Below are the code and all the weights of a small trained network. Each question names an input and a target symbol and asks about switching units off, where a switched-off unit gives its printed mean instead of its output.

import numpy as np


def w(rows, s, z=0):
    codes = np.array(rows[::2]) - 128.0
    scale = np.full(codes.shape[1], s)
    scale[-1] = z or s
    return codes * scale


def norm(h):
    return h / np.sqrt((h * h).mean(-1, keepdims=True) + 1e-5)


def f(y):
    return y / 2 * (1 + np.tanh(0.7978845608 * (y + 0.044715 * y**3)))


def softmax(a):
    e = np.exp(a - a.max(-1, keepdims=True))
    return e / e.sum(-1, keepdims=True)


def log_softmax(a):
    a = a - a.max(-1, keepdims=True)
    return a - np.log(np.exp(a).sum(-1, keepdims=True))


def net(x, mask):
    ids = ['γεζηθλμτψ'.index(c) for c in x.split()]
    T = len(ids)
    res = E[ids] + P[:T]
    u = 0
    for l in range(2):
        q, k, v = (norm(res) @ M[l].T for M in (Q, K, V))
        z = softmax(np.where(np.tri(T) > 0, q @ k.T / 2**0.5, -1e9)) @ v
        res = res + np.where(mask[u], z, O[l][:, -1]) @ O[l][:, :-1]
        u += 1
        y = f(norm(res) @ A[l][:, :-1].T + A[l][:, -1])
        res = res + np.where(mask[u : u + 4], y, B[l][:, -1]) @ B[l][:, :-1]
        u += 4
    return log_softmax(norm(res)[-1] @ U[:, :-1].T + U[:, -1])


Q, K, V, O, A, B = {}, {}, {}, {}, {}, {}
E = w([
[155,171,44,133,139,176],'γ',
[189,134,91,184,129,190],'ε',
[192,134,93,181,127,186],'ζ',
[173,153,65,161,134,181],'η',
[124,183,43,141,134,170],'θ',
[129,184,38,121,140,166],'λ',
[198,138,81,126,147,180],'μ',
[47,158,189,186,184,196],'τ',
[146,147,138,113,249,43],'ψ',
],0.019)
P = w([
[201,248,148,110,32,147],'0',
[184,236,154,107,133,165],'1',
[171,210,145,108,153,171],'2',
[162,185,121,99,157,178],'3',
[153,166,112,103,169,175],'4',
[149,147,100,112,166,167],'5',
[143,135,85,126,160,154],'6',
[137,122,72,133,158,146],'7',
[137,102,64,138,158,144],'8',
[137,81,57,151,150,140],'9',
[138,65,48,161,150,133],'10',
[128,48,43,181,136,127],'11',
[124,31,19,174,144,116],'12',
[115,10,11,175,144,112],'13',
],0.015)
Q[0] = w([
[158,138,60,160,141,164],'L0H0',
[126,143,64,161,163,251],'L0H0',
],0.02)
K[0] = w([
[91,25,121,105,136,82],'L0H0',
[83,3,57,172,130,69],'L0H0',
],0.013)
V[0] = w([
[105,127,106,179,167,144],'L0H0',
[157,144,152,172,209,1],'L0H0',
],0.0092)
O[0] = w([
[123,199,2,75,153,172,253],'L0H0',
[134,163,127,223,176,8,170],'L0H0',
],0.0083,0.0045)
A[0] = w([
[101,135,22,68,85,115,105],'L0N0',
[252,108,113,54,136,134,106],'L0N1',
[56,163,120,90,39,151,174],'L0N2',
[159,155,210,159,92,141,255],'L0N3',
],0.012,0.0031)
B[0] = w([
[224,128,195,205,98,160,253],'L0N0',
[104,177,6,148,76,137,243],'L0N1',
[123,162,228,141,170,146,170],'L0N2',
[81,197,109,118,89,121,164],'L0N3',
],0.014,0.0045)
Q[1] = w([
[255,184,69,145,134,138],'L1H0',
[132,122,145,47,222,18],'L1H0',
],0.0084)
K[1] = w([
[117,5,133,161,123,119],'L1H0',
[170,136,116,75,132,106],'L1H0',
],0.018)
V[1] = w([
[158,96,102,140,87,69],'L1H0',
[249,168,71,141,95,108],'L1H0',
],0.011)
O[1] = w([
[42,193,182,109,131,212,2],'L1H0',
[194,202,241,207,2,59,253],'L1H0',
],0.009,0.0053)
A[1] = w([
[108,124,84,128,113,180,28],'L1N0',
[130,113,135,137,6,137,2],'L1N1',
[146,133,60,115,128,132,50],'L1N2',
[87,54,148,114,222,84,8],'L1N3',
],0.021,0.0023)
B[1] = w([
[167,85,110,147,164,209,224],'L1N0',
[163,12,123,31,160,74,214],'L1N1',
[79,168,189,152,113,153,254],'L1N2',
[7,70,178,194,91,90,177],'L1N3',
],0.021,0.0064)
U = w([
[140,172,149,119,34,174,249],'γ',
[171,121,42,121,251,125,118],'ε',
[93,69,105,143,146,124,221],'ζ',
[134,117,123,112,139,139,44],'η',
[153,106,180,128,136,146,4],'θ',
[151,112,162,124,137,143,3],'λ',
[124,116,88,105,133,139,74],'μ',
[109,123,152,144,134,220,126],'τ',
[106,156,90,155,120,89,166],'ψ',
],0.011,0.0042)

Each question gives the input, a string of symbols that net reads in full, and the target symbol t.
The units are the heads (2 rows each of Q, K, V and O) and the neurons (one row each of A and B). Each row of codes is followed by its name. A weight is (code - 128) times the scale printed after its matrix; where a second scale follows, it is the last column's (O, A, B and U).
mask holds one flag per unit, layer by layer, with each layer's heads first. A switched-off unit (its flag False) gives its mean, the last column of its rows in O or B, instead of its output. The means were averaged over made-up inputs and are rounded, as every weight is.
A unit's drop is (log p(t) with every unit on - log p(t) with that unit switched off) / (log p(t) with every unit on - log p(t) with every unit switched off).
The circuit of an input: a set's keep is (log p(t) with only the set's units on - log p(t) with every unit switched off) / (log p(t) with every unit on - log p(t) with every unit switched off). Starting from all 10 units, units are removed one at a time, each time the one whose removal leaves the highest keep (on an exact tie, the one counted first), for as long as the keep stays at least 0.8.
circuit, biggest first: the units of the circuit, biggest drop first
k most important neurons: the k neurons with the biggest drops, biggest first
top k neurons in layer l: the k neurons of layer l with the biggest drops, biggest first
input γ τ ε ψ, target γ: 2 most important neurons : L0N1, L1N1
input τ ψ θ η, target ψ: top neuron in layer 0 : L0N0
input ε μ τ μ γ ψ θ, target ψ: 2 most important neurons : L1N0, L1N2
input τ γ μ γ τ τ τ, target ζ: circuit, biggest first : L1H0, L1N3, L0N1
input ψ ψ λ, target ψ: top 2 neurons in layer 1 : L1N0, L1N2
input ψ ε λ γ τ γ ζ θ τ τ ψ τ θ μ, target τ: 2 most important neurons : L0N1, L1N2
input ψ η τ τ ψ τ ψ τ τ ψ η η, target ψ: circuit, biggest first : L0H0, L1N0
input ζ μ ψ η ε τ τ ψ θ τ, target ψ: 3 most important neurons : L1N0, L1N1, L0N0
input ζ η γ ζ ζ τ, target γ: circuit, biggest first : L1H0, L1N1, L1N0, L0N0
input τ τ ψ, target γ: circuit, biggest first : L0N1, L1N1, L0H0
input μ ε ζ τ τ η μ ε θ τ μ θ, target τ: top 2 neurons in layer 0 : L0N1, L0N3
input ζ ε γ τ τ ε τ θ ε η τ γ τ η, target τ: 2 most important neurons : L1N2, L0N1
input ψ ζ η τ τ ψ ε η τ λ θ τ ψ γ, target ψ: circuit, biggest first : L0H0, L1N0
input ε ψ γ ζ τ τ τ γ, target τ: 2 most important neurons : L1N2, L0N1
input λ τ γ μ ε ψ θ τ ψ ψ λ τ ψ ε, target ψ: 4 most important neurons : L1N0, L1N1, L0N0, L0N2
input ψ λ ψ ζ ψ τ, target ψ: top 2 neurons in layer 1 : L1N0, L1N2
input η θ ψ τ ζ ζ τ γ, target τ: 2 most important neurons : L0N1, L1N2
input ε τ ψ τ ε τ τ ε ε ψ, target ψ: 2 most important neurons : L1N0, L1N1
input ψ ψ τ τ, target ε: 3 most important neurons : L1N2, L0N3, L1N3
input τ τ τ θ ζ μ η ψ μ, target ψ: 2 most important neurons : L1N0, L0N0
input ζ ψ ψ ψ ζ ψ τ ψ, target ζ: 3 most important neurons : L1N3, L0N0, L0N1
input λ τ ψ μ τ, target ε: 3 most important neurons : L1N2, L1N3, L0N2
input ζ τ τ θ η μ τ λ τ η μ τ η, target τ: 3 most important neurons : L1N2, L0N1, L1N1
input η η μ θ ε τ η θ ψ, target ψ: top 2 neurons in layer 0 : L0N1, L0N0
input τ η θ ψ τ γ τ ψ τ λ ζ τ ζ ε, target τ: 2 most important neurons : L0N1, L1N2
input μ ψ τ ζ, target ψ: top 2 neurons in layer 1 : L1N0, L1N2
input η τ θ ε τ ψ τ ε, target ψ: top neuron in layer 1 : L1N0
input τ λ λ ψ ε λ τ ψ τ ε ψ ζ, target ψ: top 2 neurons in layer 1 : L1N0, L1N1
input μ τ τ τ ψ τ, target ζ: top 2 neurons in layer 1 : L1N3, L1N2
input ε ε ψ ζ ψ τ τ τ ε ψ τ τ ε, target τ: top 3 neurons in layer 1 : L1N2, L1N1, L1N0
